How the states are linked:
Z268 § Z955
Z268 ^ Z253
Z268 * Z674
Z896 § Z197
Z896 ^ Z579
Z896 * Z519
Z271 § Z684
Z271 ^ Z373
Z271 * Z922
Z695 § Z867
Z695 ^ Z339
Z695 * Z969
Z229 § Z622
Z229 ^ Z467
Z229 * Z159
Z994 § Z188
Z994 ^ Z207
Z994 * Z622
Z197 § Z362
Z197 ^ Z114
Z197 * Z952
Z448 § Z646
Z448 ^ Z187
Z448 * Z539
Z572 § Z357
Z572 ^ Z542
Z572 * Z869
Z972 § Z883
Z972 ^ Z792
Z972 * Z189
Z579 § Z114
Z579 ^ Z922
Z579 * Z896
Z280 § Z448
Z280 ^ Z310
Z280 * Z882
Z925 § Z415
Z925 ^ Z364
Z925 * Z362
Z126 § Z260
Z126 ^ Z306
Z126 * Z339
Z306 § Z757
Z306 ^ Z159
Z306 * Z126
Z711 § Z695
Z711 ^ Z959
Z711 * Z844
Z72 § Z280
Z72 ^ Z947
Z72 * Z253
Z253 § Z882
Z253 ^ Z72
Z253 * Z268
Z35 § Z674
Z35 ^ Z134
Z35 * Z373
Z952 § Z151
Z952 ^ Z197
Z952 * Z203
Z155 § Z126
Z155 ^ Z883
Z155 * Z959
Z203 § Z521
Z203 ^ Z952
Z203 * Z816
Z233 § Z844
Z233 ^ Z182
Z233 * Z678
Z674 § Z526
Z674 ^ Z268
Z674 * Z786
Z790 § Z373
Z790 ^ Z635
Z790 * Z926
Z882 § Z539
Z882 ^ Z280
Z882 * Z955
Z539 § Z134
Z539 ^ Z448
Z539 * Z635
Z339 § Z43
Z339 ^ Z126
Z339 * Z695
Z151 § Z572
Z151 ^ Z362
Z151 * Z521
Z922 § Z59
Z922 ^ Z271
Z922 * Z579
Z677 § Z690
Z677 ^ Z869
Z677 * Z935
Z656 § Z935
Z656 ^ Z599
Z656 * Z188
Z182 § Z711
Z182 ^ Z637
Z182 * Z233
Z690 § Z207
Z690 ^ Z930
Z690 * Z467
Z930 § Z816
Z930 ^ Z357
Z930 * Z690
Z521 § Z869
Z521 ^ Z151
Z521 * Z599
Z646 § Z253
Z646 ^ Z103
Z646 * Z134
Z755 § Z678
Z755 ^ Z867
Z755 * Z947
Z757 § Z189
Z757 ^ Z709
Z757 * Z260
Z637 § Z959
Z637 ^ Z189
Z637 * Z182
Z134 § Z268
Z134 ^ Z646
Z134 * Z35
Z959 § Z339
Z959 ^ Z155
Z959 * Z711
Z867 § Z233
Z867 ^ Z43
Z867 * Z755
Z844 § Z969
Z844 ^ Z711
Z844 * Z669
Z816 § Z599
Z816 ^ Z203
Z816 * Z207
Z159 § Z709
Z159 ^ Z229
Z159 * Z306
Z357 § Z203
Z357 ^ Z519
Z357 * Z930
Z883 § Z306
Z883 ^ Z279
Z883 * Z155
Z935 § Z467
Z935 ^ Z677
Z935 * Z853
Z635 § Z35
Z635 ^ Z539
Z635 * Z790
Z955 § Z635
Z955 ^ Z882
Z955 * Z526
Z59 § Z364
Z59 ^ Z684
Z59 * Z114
Z260 § Z637
Z260 ^ Z757
Z260 * Z43
Z709 § Z972
Z709 ^ Z622
Z709 * Z757
Z869 § Z930
Z869 ^ Z572
Z869 * Z677
Z43 § Z182
Z43 ^ Z260
Z43 * Z867
Z969 § Z755
Z969 ^ Z695
Z969 * Z668
Z207 § Z656
Z207 ^ Z816
Z207 * Z994
Z29 § Z922
Z29 ^ Z926
Z29 * Z458
Z786 § Z624
Z786 ^ Z674
Z786 * Z684
Z599 § Z677
Z599 ^ Z521
Z599 * Z656
Z624 § Z926
Z624 ^ Z526
Z624 * Z910
Z853 § Z229
Z853 ^ Z935
Z853 * Z279
Z926 § Z271
Z926 ^ Z790
Z926 * Z29
Z678 § Z669
Z678 ^ Z233
Z678 * Z310
Z103 § Z72
Z103 ^ Z668
Z103 * Z646
Z189 § Z155
Z189 ^ Z972
Z189 * Z637
Z415 § Z896
Z415 ^ Z458
Z415 * Z542
Z792 § Z279
Z792 ^ Z188
Z792 * Z972
Z947 § Z310
Z947 ^ Z755
Z947 * Z72
Z519 § Z952
Z519 ^ Z896
Z519 * Z357
Z668 § Z947
Z668 ^ Z969
Z668 * Z103
Z458 § Z579
Z458 ^ Z29
Z458 * Z415
Z362 § Z542
Z362 ^ Z925
Z362 * Z151
Z684 § Z910
Z684 ^ Z786
Z684 * Z59
Z526 § Z790
Z526 ^ Z955
Z526 * Z624
Z187 § Z103
Z187 ^ Z669
Z187 * Z448
Z467 § Z994
Z467 ^ Z690
Z467 * Z229
Z114 § Z925
Z114 ^ Z59
Z114 * Z197
Z373 § Z786
Z373 ^ Z35
Z373 * Z271
Z364 § Z458
Z364 ^ Z910
Z364 * Z925
Z669 § Z668
Z669 ^ Z844
Z669 * Z187
Z542 § Z519
Z542 ^ Z415
Z542 * Z572
Z279 § Z159
Z279 ^ Z853
Z279 * Z883
Z310 § Z187
Z310 ^ Z678
Z310 * Z280
Z188 § Z853
Z188 ^ Z656
Z188 * Z792
Z622 § Z792
Z622 ^ Z994
Z622 * Z709
Z910 § Z29
Z910 ^ Z624
Z910 * Z364

The rows follow the links: the fewer symbols apart two states are, the more alike their rows tend to be.

Rows with their states:
[-20,-27,1,38,-278,149,187,71,77,95,-4,-30,76,-90,-67,44,-148,-1,-23,82,163,79,64,-35,-123,243,108,-67,35,116,-176,42,-153,98,-35,-18,-52,4,31,-4,6,-125,-108,-175,15,-59,132,-140,144]; state Z306
[52,-12,-144,152,143,-100,-144,25,81,-234,40,72,-36,-214,45,-18,47,143,-119,-254,188,-103,-68,153,16,-111,131,-7,-11,48,79,155,32,29,118,-4,14,72,28,-95,-135,-93,62,-2,-5,-168,-26,100,-120]; state Z151
[65,1,-174,143,54,-58,-103,45,56,-273,60,-5,-13,-232,-22,-56,17,139,-125,-229,199,-123,-89,163,4,-79,104,-60,16,13,-7,145,-63,-41,112,6,-7,70,19,-62,-117,-59,7,-29,-11,-225,-19,62,-72]; state Z357
[39,-35,-108,109,192,-115,-165,-9,92,-179,-3,153,-31,-181,102,-1,103,94,-108,-177,178,-63,-48,110,53,-114,101,45,-46,61,166,119,99,59,83,16,5,68,49,-94,-107,-74,113,15,-42,-130,-65,152,-188]; state Z519
[-14,0,-104,-21,161,-86,-73,-57,22,-66,-193,78,117,41,-76,-79,194,70,82,119,159,-82,43,5,-36,24,1,-15,14,-317,171,8,-9,-70,-31,-9,-29,22,-48,60,79,253,10,98,-36,-76,-62,266,-138]; state Z458
[-57,-30,33,5,-332,113,196,28,17,103,-76,-5,50,-3,-74,50,-68,-86,-3,215,105,110,107,-88,3,258,76,-120,0,53,-127,-75,-88,90,-67,2,-34,-93,-5,-65,73,-100,-19,-200,54,-74,129,-82,195]; state Z155
[-45,-33,63,-17,-296,77,218,-3,-19,65,-83,6,39,25,-77,51,-50,-122,-1,248,78,117,100,-118,28,250,64,-134,3,28,-100,-95,-63,113,-56,20,-22,-106,-9,-85,90,-116,16,-203,59,-44,114,-65,196]; state Z126
[-55,11,7,39,70,-59,11,110,111,98,-6,-9,-85,157,-62,50,158,232,-135,-266,-17,11,122,88,-160,-29,149,139,6,-278,91,10,30,-74,-27,17,148,42,-8,81,-92,200,44,89,112,22,127,97,-69]; state Z926
[-4,5,-131,-59,-33,2,-2,-25,-137,-122,-131,-10,3,-191,0,-132,89,-238,-127,178,151,-89,-70,-32,-4,81,-46,-21,-158,46,-143,-35,34,-83,43,82,-146,57,52,-129,127,-175,19,-74,-150,-119,-147,-147,-140]; state Z656
[0,-18,-109,-79,-15,25,-7,-15,-137,-107,-124,13,-11,-193,-8,-108,69,-225,-116,164,119,-56,-81,-41,-19,72,-49,18,-178,66,-116,-31,75,-57,59,99,-141,45,53,-168,119,-194,23,-95,-150,-78,-173,-187,-135]; state Z935
[32,-33,-91,93,212,-111,-174,-19,91,-147,-43,178,-25,-166,139,4,122,82,-92,-142,166,-65,-30,87,47,-107,67,73,-60,48,195,124,127,72,53,10,-12,68,56,-75,-85,-53,143,26,-33,-106,-92,165,-201]; state Z542
[-16,46,85,-142,76,-28,-26,-37,-145,56,52,-149,-44,240,-64,-37,9,-70,133,41,-333,-31,-44,-41,45,-125,-178,20,21,-158,-8,-132,18,-157,-39,12,63,-67,-69,106,74,184,-34,144,11,177,-67,-14,37]; state Z882
[13,-47,-75,-83,15,15,-7,-29,-123,-86,-115,41,-26,-199,1,-64,37,-238,-100,133,107,-42,-86,-47,-41,39,-31,49,-176,93,-116,-10,92,-47,73,89,-144,58,43,-197,106,-231,12,-119,-148,-29,-164,-222,-132]; state Z467
[-10,61,83,-146,136,-14,-46,-37,-133,80,33,-121,-32,232,-50,-43,4,-66,146,43,-328,-18,-37,-47,4,-148,-197,69,25,-125,15,-107,39,-147,-40,9,46,-27,-56,128,68,194,-52,175,-14,209,-96,-22,0]; state Z539
[-14,-22,-109,-20,209,-82,-110,-78,40,-63,-184,147,128,-3,35,-75,203,11,85,135,167,-76,21,-9,30,0,-21,14,-23,-208,214,34,55,-7,-38,-9,-53,59,-25,49,79,189,55,109,-70,-71,-110,257,-206]; state Z114

Each walk starts at a row. The symbols on each line, taken left to right, move it on to the next state.
Answer with the state's row; about right is enough.
new walk
[-37,14,-56,22,67,-78,26,53,72,-32,-80,-4,-15,115,-177,14,161,205,-39,-128,32,-16,90,72,-122,12,129,22,40,-394,87,-1,-17,-121,4,3,103,-4,-68,75,-27,275,-8,70,101,-47,102,173,-47]
* § § § * ^ § -> [2,-28,-104,0,231,-104,-133,-86,48,-54,-193,161,108,-35,88,-65,190,-1,47,125,175,-76,25,-8,45,-31,-14,29,-54,-134,224,45,85,27,-35,-3,-65,60,1,35,52,156,93,116,-93,-79,-111,240,-236]
* ^ * ^ § ^ ^ ^ § -> [-53,16,-21,27,53,-61,26,100,102,42,-35,-11,-71,139,-111,30,168,248,-100,-215,-19,15,122,94,-148,-15,144,91,26,-307,71,7,6,-98,-6,4,137,18,-46,66,-75,235,28,80,126,-6,151,121,-55]
new walk
[-6,-45,14,51,-229,159,167,81,75,91,33,-22,77,-123,-62,56,-169,31,-18,31,187,89,39,-36,-155,200,114,-39,48,132,-184,73,-146,90,0,-21,-51,32,27,-21,-17,-138,-137,-176,18,-55,123,-193,134]
^ § * ^ § § -> [17,-56,2,65,-175,169,155,83,81,100,35,-1,85,-149,-67,63,-177,32,-8,-15,169,79,12,-21,-186,180,115,0,40,159,-188,104,-133,70,10,-21,-75,63,15,-24,-32,-153,-163,-187,-5,-26,96,-214,119]
^ § ^ ^ § ^ ^ -> [36,42,-230,87,-74,-13,-22,43,-50,-257,-18,-103,35,-223,-77,-175,30,16,-111,-39,227,-171,-87,111,12,49,39,-152,-26,-20,-132,72,-165,-122,62,7,-67,65,9,-11,-3,-32,-40,-33,-75,-274,-53,2,-75]
new walk
[-1,-31,-99,20,259,-117,-167,-70,42,-70,-141,201,57,-77,147,-20,173,1,-14,46,190,-55,5,11,62,-57,3,65,-64,-40,233,64,117,68,0,1,-38,66,36,-14,4,40,123,78,-79,-73,-106,220,-243]
^ § ^ ^ ^ § -> [-61,3,23,36,78,-57,3,126,119,127,23,-3,-94,154,-24,64,149,233,-167,-252,-42,49,123,83,-159,-48,130,169,-11,-199,99,17,51,-48,-31,-6,139,54,-14,109,-101,187,39,103,98,53,141,79,-97]
^ § * * § * ^ -> [-37,5,-80,6,115,-88,5,10,38,-60,-136,17,65,93,-170,-41,178,155,45,-14,96,-74,79,52,-87,27,87,-26,47,-407,106,10,-35,-130,0,4,61,2,-83,69,35,298,-32,87,36,-71,35,218,-62]
new walk
[-33,18,-104,-20,119,-76,-23,-11,39,-65,-166,45,86,73,-137,-58,189,113,59,47,95,-72,61,29,-75,34,51,-24,28,-387,138,2,-34,-115,-3,4,35,-2,-79,71,47,291,-18,88,28,-82,6,241,-79]
§ ^ § ^ § ^ * § -> [-46,25,-26,38,52,-70,32,73,90,16,-60,-14,-42,147,-138,35,169,242,-77,-183,19,-8,109,86,-146,19,144,54,9,-368,85,5,-5,-103,4,9,128,4,-61,59,-37,251,0,61,94,-22,128,150,-25]
^ * * § * * -> [19,-27,-87,72,233,-117,-171,-45,83,-126,-75,181,6,-130,158,-16,151,48,-78,-66,180,-45,-17,45,55,-106,51,73,-74,23,223,97,128,87,47,15,-34,72,46,-74,-68,-44,155,54,-43,-78,-91,182,-212]
new walk
[-7,33,82,-144,161,-7,-71,-46,-116,124,45,-90,-6,220,0,-38,10,-51,157,32,-302,-13,-40,-53,-12,-139,-199,109,14,-125,19,-79,39,-130,-54,-9,16,4,-44,155,62,203,-59,189,-36,214,-93,-18,-43]
§ ^ * * ^ * § * ^ -> [-45,15,70,-22,170,-18,-72,81,67,249,67,11,-68,193,128,57,90,123,-88,-160,-131,65,84,4,-129,-101,-35,264,-23,-11,79,28,66,-38,-84,-32,75,109,43,190,-68,167,27,200,14,171,35,2,-171]
§ § * § * ^ § § -> [-39,15,-73,11,76,-85,17,29,62,-52,-115,-8,23,106,-161,-10,178,181,16,-76,55,-33,86,77,-116,18,102,1,39,-414,91,-4,-29,-127,7,1,89,7,-78,65,-14,296,-20,80,78,-71,70,198,-36]
new walk
[35,-87,29,-40,66,73,14,5,-29,-19,8,97,10,-237,-29,45,-104,-103,-28,-19,83,31,-97,-33,-156,26,42,138,-100,162,-106,84,88,23,128,59,-109,95,23,-205,0,-291,-81,-186,-85,69,-92,-273,-4]
§ ^ * ^ ^ * -> [25,-57,-45,-77,60,28,-13,-26,-102,-79,-88,72,-19,-219,2,-26,19,-202,-87,106,97,-6,-83,-50,-66,45,-28,96,-169,118,-96,-5,134,-35,108,97,-128,70,57,-217,77,-257,1,-150,-145,-6,-166,-221,-101]
* * § ^ § -> [49,-78,31,15,-26,133,61,42,47,36,52,57,50,-230,-65,79,-166,-1,26,-77,127,51,-58,-32,-219,87,79,91,-18,180,-144,140,-6,45,98,17,-97,107,18,-112,-43,-244,-163,-204,-51,31,8,-262,61]
new walk
[-43,24,65,-62,167,11,-76,78,51,255,51,-4,-37,198,140,47,62,94,-43,-131,-158,41,80,-21,-133,-115,-77,249,-27,1,70,23,69,-26,-97,-34,68,106,35,177,-47,146,5,206,-20,198,5,-11,-177]
^ * § § ^ § § ^ § -> [-16,30,92,-116,204,-2,-97,-5,-43,203,34,-54,-3,219,60,-13,20,-2,100,-5,-247,1,-7,-39,-67,-147,-181,172,12,-32,38,-28,59,-84,-64,-29,17,66,0,188,28,181,-60,228,-52,234,-83,-17,-114]
§ * * ^ ^ -> [-16,21,93,-109,200,-1,-90,29,-7,221,60,-27,-24,199,108,8,31,19,57,-39,-213,21,19,-37,-86,-129,-145,211,-1,-16,66,-23,63,-68,-83,-35,27,80,15,197,-4,183,-47,213,-39,225,-64,-6,-143]
new walk
[36,-60,10,-65,82,67,-4,-21,-57,-28,-31,90,-13,-218,-15,31,-52,-156,-49,6,80,15,-97,-55,-131,26,25,131,-136,148,-96,60,112,12,138,78,-120,89,30,-219,24,-287,-64,-171,-114,56,-133,-257,-41]
^ § ^ ^ ^ ^ * § § -> [47,32,-214,131,-9,-23,-65,52,23,-284,23,-70,-6,-238,-70,-121,17,95,-100,-167,211,-176,-99,144,2,-23,100,-127,12,-17,-71,116,-139,-73,93,-8,-33,65,20,-38,-57,-26,-40,-21,-29,-266,-24,15,-67]
^ ^ § § ^ * ^ § -> [1,-38,-96,45,242,-122,-181,-60,83,-100,-99,202,36,-94,151,-12,163,35,-40,-22,179,-50,-14,22,61,-81,25,74,-69,2,239,86,138,78,19,11,-36,71,43,-35,-27,-13,139,89,-69,-78,-106,197,-252]
new walk
[-11,-35,-102,13,247,-120,-147,-70,50,-57,-164,190,75,-46,112,-39,182,14,21,95,188,-59,6,14,46,-36,-10,58,-56,-77,220,47,114,52,-20,3,-40,62,24,8,39,97,107,104,-89,-67,-129,238,-247]
* * § § § * -> [10,37,-226,43,-98,22,-9,16,-89,-208,-87,-104,30,-207,-62,-192,70,-91,-119,78,221,-153,-80,56,23,84,2,-143,-59,-17,-169,27,-130,-130,47,28,-103,63,8,-16,80,-41,-30,-32,-107,-245,-95,-39,-106]
* ^ ^ * ^ § -> [33,32,-218,126,-54,-19,-50,46,-19,-268,1,-90,25,-230,-71,-158,26,58,-87,-103,224,-171,-89,129,-4,14,77,-164,-6,-18,-94,101,-156,-108,82,2,-48,64,9,-14,-34,-22,-55,-32,-58,-269,-35,16,-54]
